Each row was made from one walk, in order. Every step used is in the known rows, and no mark comes twice. Write each row's walk.
Known rows
R -> C -> J -> F -> S -> L: [-166 -214  260 -205 -126 -218  -10   -3  -18  105   71  164 -109   45
   64  147   29 -146  549  120 -131  129   19  -43  171   20  138  -40
    0  156 -192  183  177   75  -79  176  149 -264   67   52   54  338
  236 -337   66   77 -216  -81  200 -337 -162 -114   42  141 -114]
C -> S -> F -> T -> J -> R -> W -> Q -> E: [  24  -17  164 -155 -296 -175 -206 -112 -141 -103   29    7 -135  176
 -138  -50 -231 -192  140   70 -214  158  -54   21  318   30   83   81
  166  -71  -66  -96  229 -266 -187 -158   92  -32 -104 -238   16  151
 -216 -273  142 -195 -270  117  -41  281  109  281  -30  254  -28]
Q -> W -> S -> R -> C -> J -> F -> T: [-175 -286  242  207 -271 -110  107   10 -105  121   16  153 -118   51
   85  146   -7 -187  306 -228  -82  -21 -200  -78  326 -389 -113  163
  349  222 -172    0   16  -93 -183  187  125  -65  -19  178 -145  367
  261 -195 -151 -170  115   44  248 -109 -138  -49  264  260 -193]
Q -> W -> S -> R: [ -13  156    7   95 -204 -248  204   46  -74   13  239  -64 -187 -152
  258   38 -315 -144  -63  -91  192 -158 -101 -150  218 -520  -51   14
  347   36 -358  -46 -310   21  -52  263  -29 -170  135  244  -95  242
   90  -14 -339   -5  158  -59  277  -61  108  -65  520    2 -177]
E -> G -> Q -> W -> S -> F -> C -> V: [-124 -108  422 -247 -186 -276  155  225  148 -540 -147  -25 -179 -222
 -134 -195 -208 -332 -154  140  118   74   86   55  199 -303  -11   28
  232 -134 -329 -231 -146  -41   57 -240  -38  121  175  311 -200   45
   87   66 -274  222 -140   86  272 -206 -255  169  323   -7   51]
G -> J -> R -> W: [-167  -14  -31   89    6 -463   29 -105 -158 -103  257   -5   64 -235
  -28  222 -174  -19  354   66   29   89 -242 -180  231 -108  210   11
  340 -201 -262  -25  -43   91 -195   33  -32 -295   -4  -79  -54  472
  -48  -69 -212  220 -107 -102  198  -97  282  -20  189 -130   82]
W -> S -> R -> J: [ -68  128    9  -39 -232  -82  313   39  -65  -10  145   25    7 -220
   20   97 -221  -87  -70  -35   62 -102  -47 -236  298 -325  -15 -148
  137   33 -277   77 -254  223   45  307   17 -304  -47   55  -11  184
   62 -106 -166 -212   97 -129  318 -134  102 -147  245  113    6]
Q -> W -> S -> R -> J -> F: [-134   49    9  233 -131  -90  181  115  -49   -8  214  -17  -31 -163
  146  156 -136   58  112 -207   53   77  -14 -125  422 -404 -158  -83
  281 -117 -266    2 -179  -89 -157  207   28 -212  -89   34   -5  195
  216 -149 -240   14  102  -88  390  -47  128  -55  243  221  -50]
F -> C -> E -> G -> J -> R: [-123  -94  162   33 -249 -345  294  -55  -47  -56  156  -55  196 -315
 -226  344  -81  -87  126   70   69  -82 -108  -41  113  245  520  142
  310  -24 -448  223 -216  354  186 -170  188  126  142  -89 -234  325
   66  139 -450   44   77  -58  206 -164   73  163  261 -296  147]
T -> C -> E -> F -> S: [  12  152  152 -308 -367 -276  418  -92  -44  -23  136  -10 -116 -159
  -20  112 -203   53   92  144  -65  171  -12  -56  355   70  505  -39
   56  185 -158  221  -66  238   25  126   44 -116  136  186  -83  592
  274 -146 -184  200  -21   50   81 -287 -164   40  326 -226 -130]
T -> C -> S -> F -> J -> R -> W -> Q: [  49  115   76 -198 -250 -107  123 -118  170  -51  141   16 -259   91
 -151 -316 -216   85  234  245  -88  192  -35   22  362   13  107  -58
  149  -19 -172  -71   71 -221  -11 -113 -101   39  -62 -224  170  197
    7 -347  -83 -126 -393 -115 -159  -90   23  267   99 -100 -248]
F -> S -> R -> W -> Q -> E: [ 151  107  -59   35 -273 -325  123 -264  104   -3  177 -124 -253   11
  287  -94 -500 -119  -36  145 -103  103 -126 -179  209   61  334  206
  200 -119 -350  123 -210   96 -243  150  -33 -191   61  110   27  231
 -106 -118 -171  -64  -50   60  -72  269  -40  -51   96   81 -177]
C -> S -> F -> J: [  46  244   69 -412  -66 -167  114  -86  -67   62  137 -118 -189  -29
  -95 -125   27   16   76  167    3  149   94  -21  284 -151 -146 -187
   22  234 -141  -54    0  -65   20  203    1 -155  258  -61   54  106
  167 -135   35   53 -493   59  199 -220  239   56  271   47 -210]
G -> S -> F -> J -> R -> W -> Q -> E: [  68  151 -173  -45  -39 -347   14 -174  -45 -155  147 -259  -83  -22
   68 -184 -307  105   25  157  -21  253  -41  -97  403  183  300  123
  303 -113 -143  129 -112 -137 -344 -198    7  134  243 -176  147  128
 -253  -83 -115  -12 -405   84  -19  262  192  152    1  141 -106]
W -> S -> R -> J -> F -> T -> C -> V: [   1 -316  225  -39 -226   32  259  330  102 -168 -279  283  -68  -69
 -201  -17  -50  -90  156 -124 -281  100  -61 -203  440 -264  -61  120
   76   65  -48   61  -41  101  216  120  114 -161 -202  123 -258  266
  352 -167 -200 -252  141  -56  178   27 -389   67  116  -51  -39]
Q -> S -> F -> J -> R -> C -> V -> E: [-218 -228  121   -5  150 -248  102   93  -39 -115  -24  -34  128  301
   54  -53   76 -223  102 -118 -172   61 -131 -285  396 -133  -68  102
  471  226 -138  177   49 -142   97 -253  375   28  295  179 -176  257
 -103 -231 -196  -76 -380  178  234 -158   56  367  142  -65 -352]
S -> F -> T -> G -> J -> R: [ -64  -52  285  -86 -269 -165  134 -131  -66  195   85   88  -21 -448
 -321  115 -118  -74  225   15 -154  111 -157 -107  187   28  336  336
   88  107 -172  -40  130  201  184   57  235   36   16   77 -188  217
   66    9  -45   20 -194  -89   70  112   76   19  203 -103  166]
S -> R -> F -> T -> C -> E: [ 146   71  230  -89 -443 -153  433   37   65  292  -30  -73 -330 -241
  -68   20 -197  -50 -102  -59  -87   57  -84 -175  392   95  481   66
   54  164 -193   65   17  131  112   35  257 -208  194    9 -287  427
  193  -66 -255 -424  141   -9   74   69  -74  159  379 -330 -162]
J -> R -> G -> Q -> S -> F -> T: [-297 -123  250 -185 -150 -306  167 -188   58  -34  106  168 -290 -183
 -147 -249  -94 -185 -145   80  -69  115 -279 -111  271  107  147  106
  361  140  -80 -181   81   -9  229 -457  280   48   93  368  -27  164
 -270 -196   30 -164 -364  128   74  -47  237   29  329  -21  -28]
W -> Q -> S -> F -> C -> J -> R: [-154 -102  320  -66  -30  -62  226  -15  -29   63  152 -114   24  153
   57 -247   26 -200  139  318 -103 -104 -238   91  203 -106  217   25
  345   42 -321  129 -136 -114  119 -262   90  202  169  166   38   93
  -63 -191 -241 -183 -241  112   -8 -113   -7  160   22   -2  -31]
T -> F -> C -> E -> V -> L: [-130  151  299 -316  -49 -394   96  390   43  146  -86 -283  -34   87
  143  208   72 -154 -115  178  241  189   -6  -15  311  -13  468  -65
  151  121 -251  201 -131  -53   99 -109  187 -291   -9 -126 -363  131
  132  132 -375   87 -122  102  296  -61 -194 -104    5 -329  -26]
E -> G -> Q -> S -> F: [-241  121  271 -369 -176 -316  164 -101  108 -214  199  -99 -251 -428
 -131 -143 -281 -163 -244  223    5  283 -196  -96  258    0  113 -110
  330   48 -184 -269  -35  111   60 -157  187   23  261  247   70   -3
   -4  -42  -87  139 -378   23  249 -268  138   19  338   59  111]
C -> V -> E -> L: [-125   59  -41 -288   55 -482 -331  255   48 -318   94  -26   -5  126
  137  406  -72 -362  -86  110  225   37   30 -165  118 -127  246 -138
  301  -45 -301   39 -167  101  -17   74  165  -86    7  -39 -434  205
   27   15 -212  137 -185   71  254  -75   36  -27  184 -299  -69]
W -> S -> F -> C -> J: [ -59   75  397 -244  -92  -53  226  118 -197  -45  -13  -75  -42 -115
  -23 -132 -106 -203  188  216   25 -103  -12   58  245 -249   75 -105
   65  134 -323   80  -68    6   21   67  -42  -66  138  235   -9  250
   89 -118 -175   23  -32  130  172 -352 -175 -101  189   83  -14]
J -> R -> F -> T -> V -> E -> C -> S: [ -80  -78   99 -117 -321 -122  -73  -94    3 -248  -45  153 -174  125
 -109  153    6 -436   65 -235  -67   72  -71  -10  249 -114  223 -123
  173  -38 -194  -49  329 -100  154 -193  291   -5 -327  -77 -409  217
  -71   82  -66 -131 -150  155  -49    3  -76  394  352 -273 -103]
J -> F -> S -> R -> C: [ -41 -169   44  -19 -134 -197  312  -51   32  112   83  147 -233  -92
   98  -48 -176  -44  307   32 -237  177 -203 -117  222  -12  180   83
  192  151 -280   36  -28   66  112  140  175 -241   23  179   56  335
  193 -185  -86   63 -208 -246  171  -21 -234  -24  214  164  -78]
S -> R -> G -> J -> F -> T -> V -> E -> C: [-123 -121  273  246 -200 -347  -65 -157  164   14  -78  276  -19  -54
 -217  273 -261 -307  232 -208 -257  304 -291  -80  215   11  406  260
   24    7 -386   62   28  212  -45  -69  318   64 -243  150 -310  208
   52  146  -43   -2  -58  127   70   54 -173 -119  169 -108  177]
J -> F -> T -> C -> E -> L: [   2  -38  154 -234 -287 -351  -83  253  148   30   72   11 -273 -117
  -65  267  -71   75  115  173  -24  203 -107  -14  314  200  493   22
  260  153  -29   85   17  115   80  -35  247   81 -149 -145 -403  430
  284 -128 -257  -51    2 -125   32 -115 -179  -36  234 -291 -105]
G -> J -> F -> T: [ -61 -139  114  -56   49 -299  -17  -46 -140   64   40   58  -34 -264
 -151  186   39   43  314   60 -174  209 -258 -145  278  -50  136  134
  212  -20 -159  -81   -7  194 -127  127  127 -143    5   23 -192  356
  330  -39  -97  252 -205   -6   74   63   49 -162  155  -38  150]
S -> F -> J -> R -> G -> Q -> W: [-153  240   78   41  -30 -343  117 -139  141  -27  200  -99 -167 -106
  -87   -9  -78  -66  -21  -17  257  141  -99  -64  211  101   76  150
  214   12 -359 -201 -141  -30  -69 -253   54  -42  283  100   42  218
 -258 -173  -72  103 -507   71  222 -163  491   36  283   20 -167]
G -> S -> F -> C -> J: [-149   12  309 -383 -120 -274  135   48 -171  -16   99 -147  -59 -179
  -29 -104  -24  -97  146  251  -41   77 -140   99  207  -74  242 -200
   66  183 -210   29 -117   -3 -135  -41  -16   29  393  107   33  193
  136   33  -58    8 -223   66  323 -265  -58  -32  139  -71  118]
S -> F -> J -> R -> W -> Q: [ 127  213  -39   44   85 -161  100 -212  149  -15   82 -167  -59    5
  -14 -166 -195   13  147  214    2  252  -85  -16  328   69  129  100
  249 -183 -328  -40  -18 -146 -154  -47  -75  -46  -24 -138   56  177
 -171 -157 -175   36 -506 -108  -94  128  194  106   42   88 -168]
Q -> S -> R -> J -> F -> T -> V -> L: [-191 -289  226   79 -116 -170   88  244  214  212  -23   37  -87   98
  140  182   34 -117   -6  -92 -169  356 -277 -178  383 -353 -168   47
  131  175   32   19  115 -130  118  118  307 -163 -232    3 -260   24
  224    6 -179 -218  -91   89  227  125 -144 -128   27   -7  -45]
J -> R -> G -> Q: [-176  148  -42 -204  -93 -429   88 -139   55 -205  237  176 -149 -211
  -87   35 -269 -217  -65   41  321  -15 -157 -187  132  206  342  -29
  299  -25 -447 -203 -172  217  176 -257   81  -95   31  168   16  298
 -322  -96  -22   76 -238  -96  137 -174  352 -121  278 -216   90]
T -> F -> S -> R -> W -> Q -> E -> L: [  39  148   -1  -45 -296 -253   18   48   42   11  180 -248 -397   80
  187   90 -345 -191   61  286  -90  331 -108   21  134   33  576  103
  101 -233 -129  200 -147 -102 -187   64   -6 -251  -61 -152    8   36
 -160 -225  -29  -78 -328  -21  -15  367 -239 -110  -54  335  -79]
C -> S -> R -> F -> T: [  17   -8   60 -238 -321  -88  283 -155  -97  187   45   86 -405 -123
  -64  -78   36 -186  -70  -39 -101   52   37  -71  241 -159   48 -150
    4  107 -122  -81  142  -84  127  176  137 -313  114  -27 -105  141
  202  -39   11 -329 -180   39  111  180   66  118  409  -11 -106]
Q -> E -> G -> S -> F -> C -> V -> L: [-176  -53  206 -560 -185 -480  -43  280   80 -321 -157  -72 -249 -215
   52  -33 -215 -187 -172  141   60  233   63  -44  258   63  333  -20
   86  164 -138  125  -67  -84  128 -290  304  177  399  -96 -257 -152
  147  324 -350  177 -114  212  439   48 -293  132   20  -50  123]
S -> F -> J -> R -> G -> Q: [ -79  235   52 -120   28 -246  214 -129  111  -46   93   -1 -127 -171
 -242  -76 -122 -101  -29  117  176  161  -53  -93  207  292  197  114
   94   68 -369 -144  -88  125  130 -235   94  -73  201  103  117  210
 -306 -179    8   22 -586   33  113 -129  348  -38  221   22  -46]
T -> G -> S -> R -> F -> C -> V -> E -> L: [-162 -159  111 -143 -316 -236  181  223   29 -114   86   22 -170 -138
    8  100 -191 -329 -240  -65   55   98  256  -54  125   87  607 -138
  -52   43 -245  288  -40    2   99  -15  226  112  188   47 -195   83
   59  210 -115 -235    1  -27  219  154 -433   46  235 -369  117]
R -> S -> F -> C -> V -> E -> G: [-110  -71  347 -358 -181 -183   68  -47  144 -369 -116  -90 -193 -152
 -100  -68 -140 -363  -62  -39 -137  202   15  -69  265   36  249  -24
  190  -73 -413   62  104 -117  126 -258  300   42  122  122 -158   58
  119  135 -133   34 -186   -4  134   -9 -258  359  206 -143  -11]
S -> R -> W -> Q -> E -> G: [ 107  300  -66  -44 -359 -436   18 -359  237 -114  160 -116 -223 -200
  129   20 -634 -202 -118   43   32  217 -157 -201  202  167  430  136
  275 -212 -460   43 -195  100 -207   88   51  -12   86  -82  -27  -18
 -120  123 -266  -27   32 -118   47  182   91  -49   64  118   -7]
W -> Q -> E -> G -> J -> R -> C -> F -> S: [-243 -116  186 -179 -427 -245  239 -237 -208 -135  172  -27    6 -103
 -138  170 -113 -132  298  115   13   15  -94 -201  170  252  553  218
  290  -10 -224  158  -83  337   51 -155  277  126   17 -234   47   55
   -2 -172 -116  234 -175  106    5    3    2  153 -110  343  152]
J -> R -> S -> L: [ -54   14  -22 -209 -171 -248   37  -14   33  -27  207  -14 -303 -146
   72   25  -74 -178  158   73   31  -66    7 -160  131  -77  249  -24
  206  -95 -267  132   91   -8  182  -35  198 -269   57  -45   25  262
  -36 -100  -82 -183 -145 -328   14   49  135  192  363 -105 -115]
T -> R -> J -> F -> C -> S: [ -91  -80  152  -77 -267  -44  187  118  -66  -67  188   28 -212  113
 -174   30   40  -29  179   23 -145   44  -19   -8  341  -80  147 -264
   51 -133 -237  115   53  -34  146   63    6 -148 -164 -114  -69  191
  270 -116 -121   18   15 -253  217 -203  -76  105   96  -17  101]
J -> F -> T -> V: [ 179  -68  153 -172   31 -355  -72   32   68  -94 -115   16  -97    1
   19   50 -117 -191  267   -3  -63  343 -251 -107  239 -213   50  113
  177  -19 -190 -153   75  -25   57  140   58  -84 -192  167 -317  217
  118  116  -28  263 -200 -133  -37   40  -99 -134  150 -167   18]
V -> E -> C -> F -> T: [-120  223  245 -246 -274 -145 -146 -136  -19  -18   52  -75 -202 -157
  -15  181  -10 -289  -53 -140  -60   85 -225 -128  305  170  307  -99
  303  113 -211 -140  200  208  -98  -59  277   16 -129   46 -484  305
  146  116 -264  127  -21  204   56 -127  -51   99  307 -162 -143]
F -> T -> J -> R -> S -> L: [ -54 -161  188  -87 -265  -58  -15   17  -54   44   18   36 -181  -57
 -156  191   39 -307  184  -74 -175  -48 -161 -121   73  -30   90  118
   52   51 -110   89  211   84  113   61  257 -342  -12  -91  -48  356
  -39 -154   87 -345 -151 -306   -2  123   19  204  303   19  -64]

Which walk is each row?
[-213   38  277 -252 -316 -132 -119 -158 -120 -129   24  -13   12 -372
 -279  328 -262 -259 -154 -177 -129  331 -266  -39  232  207  157  -35
  147  156 -175 -189   91  160 -180  -14  324  111  142  -11  -76   59
   46   84   45   23 -254   34  289   40  -39   88  286    8  194] => V -> E -> G -> S -> F -> T -> J
[ -69   43   33 -112 -230 -150  228 -218 -149 -165   98 -162  -37  182
   17   12   25 -244  182  148  -84  -63  -65  -26  214  103  618  122
  171 -130 -374  405  -67  -27 -106 -164   76   87  162  -35  125  338
  -42  -69  -87 -100 -131  112 -228  122  -87  194  -79  217   25] => W -> Q -> E -> F -> C -> J -> R -> S
[  29 -214  161 -118 -271 -163   64   52  101   42  -48  145  -56  125
 -139  118   76 -162  194  -68 -232  312  -47  -48  269 -316 -170  -47
  -33   22  -74  -97  126 -110  109  234   57 -172 -277  -69 -170   31
  230  -32  145 -243 -206  -76  152  109  -42   28   91    9   27] => C -> S -> R -> J -> F -> T -> V
[ -17  129   88   36  -36  -47  178   62 -161   17   90 -111  -99  -45
   40   -5  -28 -107  277   22  160   72  299 -115  307  -15  -76  -54
  119  -89  -90  164  278  -84  -33  110  -81 -248  -77  -46   47  296
  -85 -207 -270   51  -86   40  -16 -112    3   18  320  105 -345] => C -> F -> J -> R -> W -> S -> L
[  -4 -189  297  220 -205   12  -49   77 -101  -13  -26  123 -261   44
 -113  197 -172 -288  306   -6 -102  127  105    6  370 -157   70  112
   55 -170 -111  173  381  -48 -153  267  -20 -232 -307  116 -147  365
  142 -204 -176  -89  188    7   22   -3 -275 -102  290  132 -102] => C -> J -> F -> T -> R -> W -> S -> L
[  26   73  -45 -136 -357 -347  347 -301    4   55   44   31 -194  108
  132 -100 -320 -140   62  198 -248  108 -127 -175  193   -2  570  184
   64   35 -290  269 -186  156 -108  123  110  -60  216  109   80  222
   43 -154  -35  -16 -216  -45  -81  189 -232  -26   -9  422  -38] => W -> Q -> E -> F -> S -> R -> C
[ -40  115   61 -107 -242 -146  331  -79  -43    0   68 -150   55 -102
 -224  297  -47 -119  185 -200  117  234 -137 -125  319  268  409   57
  342  174 -229  213  -22   89  206 -124  272  -38  135 -230 -130  207
 -103  -54 -140   -7 -296 -221  296 -232  116  209  118   34 -144] => T -> F -> J -> R -> C -> E -> G
[  -2  162    4  250 -107  -17  467   73  -63  -12  127 -232 -236 -177
   18  -24 -131 -106 -260  -82  243  -12  103 -167  306 -263  -73   28
  108  -38 -314 -114 -213   81 -227  185  -61 -299  309  143   97  325
   18 -165 -200 -127 -211  170  128   -4  114  -19  497  110 -205] => G -> Q -> W -> S -> R -> F -> J
[ -77 -106  228  -95 -307  -86   64  209   52   75  135   71 -295  139
 -167   24   50  -84  243  131 -210   41  166   23  235  -57  184 -244
 -147 -224 -212  217  188  -63  162   63   38 -194  -99 -165  -70   90
  283 -181 -110 -144   20 -331  161 -144 -166  108  106   -5   47] => T -> R -> J -> F -> C -> S -> L
[ -55 -180  226  316 -298 -147  -49   81  224 -258  -48   53  -98 -138
  -75  328 -390 -461 -209 -270   60  299 -126  -91  193 -148    1  358
  356 -204 -456 -369   16   48  -95  -30  156  228 -260  357 -248  116
   29   72 -248    3  -16  163  -80  269 -333   37  494 -116  -14] => J -> F -> T -> V -> E -> G -> Q -> W -> S -> R
[-119 -143  196   50  -77 -118  333  451   -2  -52 -121  -13 -306   41
  303  -71  -61 -266 -142  -86  241 -122  208  -56  309 -560  -26  -77
   74   14 -294  103  -95 -293  120   -8  104 -255  146   66 -276  157
  229   78 -505  -71  173  215  336  105 -326   98  306  -77 -160] => Q -> W -> S -> R -> F -> C -> V -> L
[ -79   56 -158 -182 -360 -533 -200 -261  137 -291  219   14 -192 -218
   92   39 -512 -134   -1  105   91  182   32 -123  157  289  525   33
  313 -310 -242  177  -35   18 -186 -222  100  186   97 -229   54  -74
 -229   82 -204  -49  -31 -192    5  209   83  107   89   -4   59] => J -> R -> W -> Q -> E -> G -> S -> L
[ -45  163  -44 -138 -300 -297  -10 -232   17 -131  173 -227 -130 -105
   -8   44 -205  -75   48   65  138  297  225 -106  247  456  378   49
  168 -179 -101  234  101   15 -234 -135   62  192  181 -356  123 -108
 -153   34 -202   24 -213   58  -48  173   95  141   32  158 -118] => C -> F -> J -> R -> W -> Q -> E -> G -> S -> L
[ -53 -142  330  234 -333   45  -90   35   34 -150  -75  197 -342  -12
 -197  157 -182 -322  311  -17 -228  107   22  119  379 -117  198   61
   42 -121  -77  241  403   57 -152  181   44 -158 -410   58 -276  390
  174  -85 -256  -89  229  -14   86 -184 -392    3  310  197  -78] => E -> C -> J -> F -> T -> R -> W -> S -> L
[ 104  179  112  -73 -299 -211  205 -180  -58   70  188 -246 -276   19
  252 -119 -345 -140   18  156  -36  186   48 -139  299  113  335  109
  155 -109 -244   48  -20    2 -229  102  -29 -176   24   39   59  160
  -50 -140 -145   47  -71  234  -64  280  -63    5   54  201 -168] => C -> F -> S -> R -> W -> Q -> E
[-186   68  113 -161 -282 -291  139 -148 -166 -202  167 -185 -156 -441
 -232  182 -178  -72  195   34 -101  145  -95 -167  260   87  435  229
  235 -100 -231  156   15   93   54 -185  394  -68  238 -204  113   91
  -31   -2  -92   71 -231   18  192  112  241  298  166  305  191] => Q -> E -> G -> J -> R -> S -> F
[-153 -143  198  158  -69 -192  428   -4 -171   61   66  265  -81 -237
 -122 -131 -267  -13  288   27  -68  -13  -14  -65  233  -84  263   63
   31   13 -420  239 -216  123  140  -32   52  -51    6  267  170  250
  129  -85 -160   52  128  -44  121  -86 -230 -305  228  106  208] => W -> S -> R -> G -> J -> F -> C
[ -73   26  147  173 -337 -221  385  290  -78   74  179 -229 -281  -48
  224  113  -95  -94 -168   71  238 -162  265   97  247 -277  369 -149
  171  -39 -247  319 -198 -147  -29   -3   98  -81  116  -53 -220  289
   85  -45 -426 -283  221   43  243  -43 -140   57  462   14 -178] => Q -> W -> S -> R -> F -> C -> E -> L
[-132 -181  347 -389   79 -260   76  309  193  -73  -78  -28 -217  211
  221 -408  -84 -173 -180  395   -9   62  -28  -10  334 -355   87 -108
  230  121 -188   51 -116 -254  199 -273  179  132  133  104 -211  -97
  174  -24 -309  -10 -250  186  114   38 -286   74  -54 -140  -30] => W -> Q -> S -> F -> C -> V -> L
[ -96 -130  100   35  -54  -95  217  411  -65 -209 -123    6 -150   96
   91   92  -81 -427 -156   61   71 -111  265  -48  161 -201  311 -119
   61 -142 -354  270  -92  -65  156  -27  165 -127    7   77 -271  179
   25  -28 -350 -235   34  142   98  134 -474   74  307  -81  -64] => W -> S -> R -> F -> C -> V -> E -> L
